Below are the code and all the weights of a small trained network. Each question names an input and a class and asks about switching units off, where a switched-off unit gives its printed mean instead of its output.

import numpy as np


def w(rows, s, z=0):
    codes = np.array(rows[::2]) - 128.0
    scale = np.full(codes.shape[1], s)
    scale[-1] = z or s
    return codes * scale


def norm(h):
    return h / np.sqrt((h * h).mean(-1, keepdims=True) + 1e-5)


def f(y):
    return np.maximum(y, 0)


def log_softmax(a):
    a = a - a.max(-1, keepdims=True)
    return a - np.log(np.exp(a).sum(-1, keepdims=True))


def net(x, mask):
    res = np.array(x, float).reshape(1, 5) / 4 @ E
    u = 0
    for l in range(2):
        y = f(norm(res) @ A[l][:, :-1].T + A[l][:, -1])
        res = res + np.where(mask[u : u + 5], y, B[l][:, -1]) @ B[l][:, :-1]
        u += 5
    return log_softmax(norm(res)[-1] @ U[:, :-1].T + U[:, -1])


A, B = {}, {}
E = w([
[113,214,2],'x0',
[64,135,61],'x1',
[144,190,185],'x2',
[201,190,98],'x3',
[184,194,105],'x4',
],0.0053)
A[0] = w([
[191,42,54,232],'L0N1',
[34,210,245,251],'L0N2',
[53,133,20,90],'L0N3',
[254,37,25,244],'L0N4',
[210,58,39,218],'L0N5',
],0.0054,0.0025)
B[0] = w([
[110,146,199,225],'L0N1',
[187,87,66,242],'L0N2',
[23,198,128,216],'L0N3',
[64,175,153,254],'L0N4',
[79,255,252,226],'L0N5',
],0.0073,0.0036)
A[1] = w([
[139,171,222,7],'L1N1',
[171,211,186,222],'L1N2',
[150,222,53,206],'L1N3',
[254,172,87,114],'L1N4',
[203,156,125,232],'L1N5',
],0.0063,0.0021)
B[1] = w([
[221,105,177,177],'L1N1',
[254,132,59,254],'L1N2',
[52,83,18,250],'L1N3',
[176,156,67,182],'L1N4',
[210,37,99,190],'L1N5',
],0.0056,0.0042)
U = w([
[150,167,67,156],'0',
[9,197,111,177],'1',
[238,94,147,141],'2',
[165,100,159,1],'3',
[163,186,113,63],'4',
[152,167,212,130],'5',
[93,27,190,178],'6',
],0.014,0.0061)

Each question gives the input, the list of numbers given to net, and the class t.
The units are the neurons (one row each of A and B). Each row of codes is followed by its name. A weight is (code - 128) times the scale printed after its matrix; where a second scale follows, it is the last column's (A, B and U).
mask holds one flag per neuron, layer by layer. A switched-off neuron (its flag False) gives its mean, the last column of its row in B, instead of its output. The means were averaged over made-up inputs and are rounded, as every weight is.
A unit's drop is (log p(t) with every unit on - log p(t) with that unit switched off) / (log p(t) with every unit on - log p(t) with every unit switched off).
The circuit of an input: a set's keep is (log p(t) with only the set's units on - log p(t) with every unit switched off) / (log p(t) with every unit on - log p(t) with every unit switched off). Starting from all 10 units, units are removed one at a time, each time the one whose removal leaves the highest keep (on an exact tie, the one counted first), for as long as the keep stays at least 0.8.
units of the circuit, in order: the units of the circuit, biggest drop first
k most important neurons: the k neurons with the biggest drops, biggest first
top k neurons in layer l: the k neurons of layer l with the biggest drops, biggest first
drop when u is switched off: that unit's drop, to one decimal
input [-3,-7,-8,3,5], class 5: units of the circuit, in order	L0N5
input [-1,6,5,-3,-3], class 6: units of the circuit, in order	L0N5, L0N4
input [2,-8,8,-6,-8], class 2: units of the circuit, in order	L0N3, L0N2
input [-1,0,-4,8,0], class 5: units of the circuit, in order	L0N5, L0N1
input [1,-5,-3,7,0], class 5: 2 most important neurons	L0N5, L0N4
input [-4,5,2,6,-2], class 2: top 2 neurons in layer 0	L0N3, L0N4
input [0,2,4,-7,4], class 0: top 2 neurons in layer 0	L0N2, L0N1
input [-6,6,1,6,-2], class 2: 2 most important neurons	L0N3, L1N3
input [-3,-6,-5,2,-4], class 5: top 2 neurons in layer 1	L1N3, L1N5
input [-8,7,-4,7,-2], class 5: drop when L1N5 is switched off	0.0
input [-4,-3,6,-4,-3], class 2: drop when L1N2 is switched off	-0.2
input [4,-2,-8,6,2], class 1: drop when L0N3 is switched off	0.1
